Below is a small trained network, with its code and all its weights. Each question gives an input and a class and asks what happens when units are switched off, that is, made to give their printed mean instead of their output.

import numpy as np


def w(rows, s, z=0):
    codes = np.array(rows[::2]) - 128.0
    scale = np.full(codes.shape[1], s)
    scale[-1] = z or s
    return codes * scale


def f(y):
    return y / 2 * (1 + np.tanh(0.7978845608 * (y + 0.044715 * y**3)))


def log_softmax(a):
    a = a - a.max(-1, keepdims=True)
    return a - np.log(np.exp(a).sum(-1, keepdims=True))


def net(x, mask):
    res = np.array(x, float).reshape(1, 7) / 4 @ E
    y = f(res @ A[0][:, :-1].T + A[0][:, -1])
    res = res + np.where(mask, y, B[0][:, -1]) @ B[0][:, :-1]
    return log_softmax(res[-1] @ U[:, :-1].T + U[:, -1])


A, B = {}, {}
E = w([
[78,88,157,149,153,47,159],'x0',
[190,94,151,154,125,192,137],'x1',
[94,67,61,111,253,99,147],'x2',
[84,110,216,85,102,131,1],'x3',
[87,106,207,153,212,113,111],'x4',
[203,134,86,176,119,40,51],'x5',
[140,177,62,50,190,120,109],'x6',
],0.0081)
A[0] = w([
[181,89,159,167,153,160,158,160],'N0',
[194,209,84,146,115,76,82,92],'N1',
[128,58,210,162,219,46,138,188],'N2',
[107,143,213,148,11,133,10,175],'N3',
[179,177,158,156,95,132,13,169],'N4',
[88,204,81,137,93,113,119,149],'N5',
[82,191,149,28,127,150,217,197],'N6',
[212,161,137,75,96,85,50,122],'N7',
[38,114,136,86,252,85,136,173],'N8',
[131,215,157,173,112,139,1,254],'N9',
],0.008,0.0057)
B[0] = w([
[195,155,140,217,149,198,129,164],'N0',
[101,108,99,79,37,77,52,179],'N1',
[235,161,221,147,82,110,136,209],'N2',
[160,121,142,151,209,116,216,255],'N3',
[175,144,143,181,138,136,127,212],'N4',
[177,146,117,84,126,62,102,162],'N5',
[131,163,85,109,90,42,254,211],'N6',
[189,160,160,115,81,149,82,186],'N7',
[148,172,192,115,126,91,129,224],'N8',
[237,211,195,165,175,68,144,240],'N9',
],0.0092,0.01)
U = w([
[99,128,186,7,132,112,150,222],'0',
[160,107,174,81,83,120,46,68],'1',
[148,113,115,208,203,147,128,242],'2',
[64,2,47,143,169,117,88,5],'3',
[96,113,29,14,87,112,133,129],'4',
[11,52,137,169,144,215,76,39],'5',
],0.0082,0.003)

Each question gives the input, the list of numbers given to net, and the class t.
The units are the neurons (one row each of A and B). Each row of codes is followed by its name. A weight is (code - 128) times the scale printed after its matrix; where a second scale follows, it is the last column's (A, B and U).
mask holds one flag per neuron, in row order. A switched-off neuron (its flag False) gives its mean, the last column of its row in B, instead of its output. The means were averaged over made-up inputs and are rounded, as every weight is.
A unit's drop is (log p(t) with every unit on - log p(t) with that unit switched off) / (log p(t) with every unit on - log p(t) with every unit switched off).
The circuit of an input: a set's keep is (log p(t) with only the set's units on - log p(t) with every unit switched off) / (log p(t) with every unit on - log p(t) with every unit switched off). Starting from all 10 units, units are removed one at a time, each time the one whose removal leaves the highest keep (on an exact tie, the one counted first), for as long as the keep stays at least 0.8.
units of the circuit, in order: the units of the circuit, biggest drop first
most important unit: the unit with the biggest drop
k most important neurons: the k neurons with the biggest drops, biggest first
drop of u: that unit's drop, to one decimal
input [6,-3,4,-2,-7,2,2], class 4: units of the circuit, in order : (N9 N3)
input [7,-8,5,-2,-4,6,-7], class 1: units of the circuit, in order : (N2 N3)
input [-5,-8,8,1,8,3,7], class 0: units of the circuit, in order : (N8)
input [8,2,-2,8,4,2,0], class 2: 2 most important neurons : (N3 N1)
input [-7,7,-5,-5,-4,-7,-2], class 4: units of the circuit, in order : (N9 N6)
input [4,-8,7,2,3,7,-1], class 1: units of the circuit, in order : (N2 N3)
input [-4,2,6,1,-2,1,-8], class 5: units of the circuit, in order : (N9 N3 N6 N8)
input [0,-4,1,8,-6,-4,-4], class 2: units of the circuit, in order : (N3 N1)
input [-2,4,1,-5,-7,5,0], class 4: units of the circuit, in order : (N9 N1)
input [2,-4,-4,-1,7,7,3], class 1: units of the circuit, in order : (N1 N2)
input [-1,1,-4,-4,-5,5,8], class 1: 2 most important neurons : (N7 N6)
input [2,2,0,-8,-5,2,-1], class 3: 2 most important neurons : (N9 N2)
input [-3,5,-3,2,-8,6,-6], class 2: 2 most important neurons : (N3 N4)
input [3,5,4,-8,-6,7,-5], class 3: most important unit : N9
input [-5,0,2,-4,-4,-7,-5], class 4: 3 most important neurons : (N9 N6 N3)
input [-2,8,-8,3,-7,-2,-3], class 2: drop of N3 : 0.2
input [-6,1,8,-1,-4,0,8], class 4: drop of N9 : 0.1
input [-6,1,-1,1,2,-8,-2], class 4: drop of N1 : -0.1
